The symbols move the states like this.
LT: λ>ZC, χ>MP, τ>MJ, β>BN, γ>MC, θ>LQ
DP: λ>MP, χ>RN, τ>MC, β>JB, γ>MM, θ>RD
ZJ: λ>QC, χ>MG, τ>ZP, β>ML, γ>JC, θ>CJ
MP: λ>PH, χ>RP, τ>LT, β>DN, γ>DP, θ>MZ
LD: λ>LQ, χ>RD, τ>FC, β>RM, γ>NH, θ>MC
JB: λ>DN, χ>QC, τ>LL, β>DP, γ>ZP, θ>TP
NG: λ>HN, χ>JM, τ>BG, β>HH, γ>MZ, θ>PH
TB: λ>JM, χ>HM, τ>MZ, β>DJ, γ>CL, θ>RP
FC: λ>HM, χ>LD, τ>CL, β>RZ, γ>TZ, θ>MR
BN: λ>HT, χ>DN, τ>PR, β>LT, γ>LL, θ>HZ
FF: λ>HG, χ>QR, τ>LC, β>HP, γ>GF, θ>FZ
HN: λ>RD, χ>HD, τ>NH, β>GD, γ>NG, θ>MM
JP: λ>PR, χ>LL, τ>QC, β>MR, γ>MG, θ>RZ
SD: λ>ML, χ>PG, τ>PH, β>JC, γ>RP, θ>JM
FZ: λ>MG, χ>HT, τ>JC, β>PG, γ>PR, θ>FF
BQ: λ>MR, χ>TH, τ>ML, β>MG, γ>PG, θ>TZ
RD: λ>MZ, χ>CL, τ>LD, β>TP, γ>HN, θ>DP
CJ: λ>LJ, χ>HG, τ>GD, β>HD, γ>LC, θ>ZJ
CL: λ>TB, χ>FC, τ>RD, β>LJ, γ>HD, θ>RN
NZ: λ>HH, χ>DJ, τ>HZ, β>MZ, γ>TP, θ>DN
LL: λ>BN, χ>JB, τ>JP, β>MC, γ>BR, θ>RM
BG: λ>NH, χ>NG, τ>HP, β>QR, γ>LQ, θ>ZC
ZC: λ>TH, χ>PH, τ>PG, β>HT, γ>LT, θ>BG
PH: λ>MM, χ>SD, τ>ZC, β>MS, γ>MP, θ>NG
JH: λ>JC, χ>PR, τ>DN, β>RP, γ>QC, θ>DJ
MJ: λ>PG, χ>LT, τ>RP, β>PR, γ>MR, θ>HM
TP: λ>NZ, χ>LJ, τ>RM, β>RD, γ>GD, θ>JB
RM: λ>HZ, χ>TP, τ>RZ, β>LD, γ>QM, θ>LL
QM: λ>RM, χ>GD, τ>HG, β>NH, γ>QR, θ>BR
HP: λ>TZ, χ>BG, τ>JM, β>FF, γ>HM, θ>PG
MR: λ>MJ, χ>MC, τ>RN, β>JP, γ>BQ, θ>FC
GD: λ>TP, χ>CJ, τ>QM, β>HN, γ>HH, θ>ZP
LC: λ>CJ, χ>FF, τ>HH, β>JM, γ>DJ, θ>JC
RN: λ>RP, χ>MR, τ>DP, β>QC, γ>ML, θ>CL
GF: λ>FF, χ>HZ, τ>DJ, β>HM, γ>RZ, θ>PR
HZ: λ>QR, χ>NZ, τ>GF, β>LQ, γ>RM, θ>BN
NH: λ>LD, χ>HN, τ>TZ, β>QM, γ>BG, θ>TH
QC: λ>JH, χ>JP, τ>JB, β>RN, γ>ZJ, θ>LJ
MS: λ>ZP, χ>JC, τ>HT, β>PH, γ>DN, θ>HH
HT: λ>BR, χ>MS, τ>FZ, β>ZC, γ>BN, θ>QR
QR: λ>QM, χ>HH, τ>FF, β>BG, γ>HZ, θ>HT
RP: λ>SD, χ>MJ, τ>MP, β>JH, γ>RN, θ>TB
PG: λ>BQ, χ>ZC, τ>SD, β>FZ, γ>MJ, θ>HP
MZ: λ>NG, χ>TB, τ>LQ, β>NZ, γ>RD, θ>MP
HD: λ>CL, χ>TZ, τ>HN, β>CJ, γ>JM, θ>ML
LJ: λ>DJ, χ>RZ, τ>TP, β>CL, γ>CJ, θ>QC
BR: λ>LL, χ>ZP, τ>MG, β>TH, γ>HT, θ>QM
MC: λ>LT, χ>DP, τ>MR, β>LL, γ>TH, θ>LD
TZ: λ>FC, χ>NH, τ>HD, β>HG, γ>HP, θ>BQ
HG: λ>RZ, χ>QM, τ>CJ, β>TZ, γ>FF, θ>MG
LQ: λ>BG, χ>MZ, τ>HM, β>HZ, γ>LD, θ>LT
HH: λ>GD, χ>LC, τ>QR, β>NG, γ>NZ, θ>MS
DN: λ>MS, χ>JH, τ>BN, β>MP, γ>JB, θ>NZ
HM: λ>HP, χ>LQ, τ>TB, β>GF, γ>FC, θ>MJ
DJ: λ>LC, χ>GF, τ>NZ, β>TB, γ>LJ, θ>JH
MM: λ>DP, χ>ML, τ>TH, β>ZP, γ>PH, θ>HN
ZP: λ>JB, χ>ZJ, τ>BR, β>MM, γ>MS, θ>GD
RZ: λ>GF, χ>RM, τ>LJ, β>FC, γ>HG, θ>JP
JC: λ>ZJ, χ>FZ, τ>MS, β>SD, γ>JH, θ>LC
PR: λ>FZ, χ>BN, τ>JH, β>MJ, γ>JP, θ>GF
JM: λ>HD, χ>HP, τ>NG, β>LC, γ>TB, θ>SD
ML: λ>RN, χ>BQ, τ>MM, β>ZJ, γ>SD, θ>HD
MG: λ>JP, χ>BR, τ>ZJ, β>BQ, γ>FZ, θ>HG
TH: λ>MC, χ>MM, τ>BQ, β>BR, γ>ZC, θ>NH

In the rows, 63 means zero.

The rows follow the links: the fewer symbols apart two states are, the more alike their rows tend to be.

Row, then state:
52 74 49 57 64 71 56 56 54 73 37 46 49 79 57 82 74 105 79 80 97 34 61 71 52 70 91 65 105 63 69 61 60 52 60 62 48 46 78 78 16 43 72
state: DJ
49 65 56 50 75 99 45 46 61 61 83 71 57 88 63 48 74 97 61 92 85 71 65 74 71 79 59 52 36 51 69 47 65 58 58 72 63 55 93 34 63 61 46
state: QR
64 80 57 61 71 81 37 44 81 64 75 68 58 70 70 47 63 60 54 65 89 55 51 48 52 63 36 60 6 64 38 67 61 84 49 71 82 62 77 48 90 61 68
state: BG
72 96 59 68 84 80 39 53 65 58 83 51 60 74 64 50 73 68 62 55 76 34 45 67 36 81 52 59 35 58 44 85 50 113 39 82 77 42 71 56 75 59 83
state: LQ
62 75 69 75 53 44 71 73 84 76 55 80 82 43 59 73 52 24 47 43 41 97 80 59 72 44 41 77 35 71 59 68 72 62 65 58 67 71 28 73 78 110 67
state: MM
47 61 52 77 65 64 77 71 62 62 57 62 78 66 61 46 71 63 61 82 58 77 81 86 74 80 74 67 91 28 99 77 46 72 65 60 59 28 39 71 15 84 63
state: DN
83 54 77 79 86 55 76 70 60 51 82 61 74 52 61 51 51 19 58 38 24 69 62 82 55 77 52 61 46 64 69 80 58 98 58 67 78 73 42 68 84 80 80
state: MC
54 82 49 51 83 93 50 52 43 58 76 51 56 88 67 46 80 98 68 82 64 48 56 84 69 109 70 64 61 48 64 55 56 73 53 65 70 44 92 46 44 56 69
state: HZ
42 76 53 30 34 58 51 62 55 86 56 59 42 71 59 103 64 86 80 67 76 68 68 71 67 52 79 74 74 82 52 39 90 27 63 51 67 76 88 53 55 49 41
state: CJ
48 95 53 64 54 79 35 52 91 85 53 74 73 72 52 67 68 55 48 72 99 63 62 54 55 42 41 83 24 70 42 79 63 87 39 75 81 52 55 57 68 72 61
state: NG
68 62 64 33 63 68 58 58 36 53 77 50 30 72 73 77 60 89 89 64 47 35 54 85 59 102 85 68 94 76 53 50 74 46 59 59 60 80 106 60 64 33 66
state: RZ
32 59 56 62 51 52 73 73 67 73 58 75 73 60 65 69 60 55 53 67 35 110 92 90 78 65 68 60 66 48 87 52 86 34 84 51 63 73 50 63 53 99 36
state: ZP
40 97 36 47 64 84 38 71 47 67 56 51 63 98 59 58 79 89 60 85 77 53 74 88 55 85 69 67 68 44 79 71 59 72 43 74 61 23 77 59 14 71 58
state: NZ
62 51 62 46 64 83 63 58 62 65 75 72 51 72 70 64 75 115 80 87 105 55 63 56 69 68 73 57 53 51 59 40 70 45 72 79 64 64 98 47 65 41 52
state: FF
67 17 72 65 63 52 93 68 52 51 76 73 57 43 67 58 65 71 67 68 45 85 71 59 90 62 90 50 81 63 87 30 81 36 87 55 50 92 76 56 81 67 40
state: MG

Each walk starts at a row. The symbols on each line, taken left to right, move it on to the next state.
Answer with the state's row; about right is enough.
start 65 88 76 50 62 78 38 52 70 71 83 58 57 67 67 64 56 50 60 56 55 75 59 62 52 67 37 74 9 89 46 63 74 63 39 67 84 79 75 40 101 66 61
λ χ β 38 101 50 35 54 65 45 59 46 71 62 45 60 81 51 79 65 74 75 70 43 67 59 115 60 86 71 75 84 69 63 65 71 53 55 53 68 60 74 51 36 74 51
χ θ 66 52 60 61 54 40 89 76 47 61 43 48 62 58 54 77 52 63 85 62 40 71 85 78 71 65 96 58 122 61 86 55 66 42 77 46 48 71 47 87 36 75 58
start 95 55 68 89 64 44 78 75 73 65 41 62 77 47 67 65 55 52 56 53 75 45 64 34 62 45 57 61 89 69 70 83 42 80 74 61 59 52 29 95 49 61 79
θ γ θ 83 58 80 84 61 30 78 76 69 59 40 61 69 52 60 76 47 35 70 33 38 54 56 50 58 43 64 70 94 79 66 72 58 67 77 51 47 74 28 94 63 64 75
θ θ τ λ 68 68 61 93 78 50 70 67 76 68 53 62 88 58 56 51 64 30 50 48 59 63 64 51 65 60 55 65 58 47 74 90 39 104 54 64 65 43 21 86 39 84 82
start 78 88 66 50 68 71 45 59 53 60 80 40 51 68 57 63 58 46 72 38 39 52 48 89 48 79 40 75 43 79 36 80 59 93 34 65 82 68 80 48 87 52 76
θ γ 73 50 78 70 76 55 75 70 66 54 88 77 76 43 69 60 57 24 49 56 29 83 71 64 73 61 45 59 24 69 64 71 73 78 64 64 76 87 50 55 104 92 63
λ β 63 40 58 61 80 55 84 73 44 48 86 54 63 55 71 43 57 52 75 69 11 80 77 107 68 105 72 48 74 44 89 61 70 61 76 54 63 66 63 55 56 86 60
start 46 70 49 48 52 75 54 59 76 80 40 74 56 75 70 93 80 112 66 90 105 56 67 51 71 55 79 58 76 63 56 44 70 36 62 69 55 52 83 61 39 53 52
β β β γ 77 87 72 58 61 63 41 60 75 77 36 48 63 63 61 74 67 69 70 47 98 24 43 42 45 46 56 74 77 74 37 93 51 79 53 72 58 48 58 80 48 40 86
λ θ 76 48 71 93 60 45 76 67 97 68 47 80 88 49 68 70 62 53 45 59 87 66 63 13 72 27 50 53 59 62 62 73 60 62 74 67 56 55 23 82 70 67 68
start 80 63 73 66 63 72 45 52 81 66 67 73 58 69 68 65 66 81 71 60 107 39 47 29 57 48 46 60 39 81 33 56 55 71 59 70 65 74 84 54 97 33 73
τ θ β 55 40 64 73 63 53 94 71 71 71 49 78 79 52 70 72 72 82 58 85 87 80 76 37 88 50 82 53 88 38 83 47 69 33 92 58 44 56 43 79 46 72 49
χ τ τ 36 53 47 73 59 70 70 67 76 75 60 78 87 58 71 48 73 72 49 88 75 99 84 64 76 62 65 56 62 30 100 55 66 52 81 67 59 49 38 55 34 95 41
start 89 31 89 78 69 43 86 67 79 55 73 77 63 38 74 67 42 42 59 37 54 69 63 38 69 42 54 55 65 77 53 57 73 61 75 67 70 91 56 67 113 62 60
λ τ β γ 53 38 65 60 48 45 79 80 64 68 49 79 70 50 62 86 63 70 68 66 55 88 77 58 81 44 87 57 88 62 88 45 74 17 91 54 50 75 48 72 55 68 41
λ τ 36 71 51 56 62 47 72 79 53 62 59 56 74 59 55 65 58 48 63 66 12 90 86 107 66 82 77 59 89 54 87 70 70 57 71 45 56 57 56 67 38 89 55
start 90 71 67 71 82 73 47 52 62 61 63 46 49 68 57 59 67 65 76 56 90 18 37 43 42 61 60 67 61 74 41 78 49 89 40 75 67 53 77 70 79 19 89
θ γ θ 88 78 83 52 64 64 53 53 48 57 78 49 41 65 68 71 44 63 75 38 48 24 42 63 56 69 55 69 56 93 33 70 54 74 47 60 67 81 86 61 89 31 77
τ θ γ 75 53 77 78 53 39 80 69 84 76 53 78 80 44 64 84 47 35 58 36 55 79 74 37 68 23 54 70 69 86 58 65 67 55 79 53 53 86 35 95 89 67 57
start 55 69 61 92 65 55 68 57 90 69 57 80 95 55 68 56 69 36 39 61 72 84 71 40 74 39 43 61 39 47 73 80 57 82 64 74 65 47 26 76 66 93 53
τ χ θ β 34 93 39 49 57 83 46 47 69 79 56 69 67 85 52 66 86 97 52 98 98 77 78 72 75 66 60 69 46 45 68 58 62 49 51 65 63 42 75 45 34 73 46
χ β 57 82 70 57 49 68 41 54 85 81 46 73 63 67 70 84 69 67 55 62 114 46 48 24 54 25 47 77 54 79 36 64 63 62 52 73 68 62 66 73 72 41 71
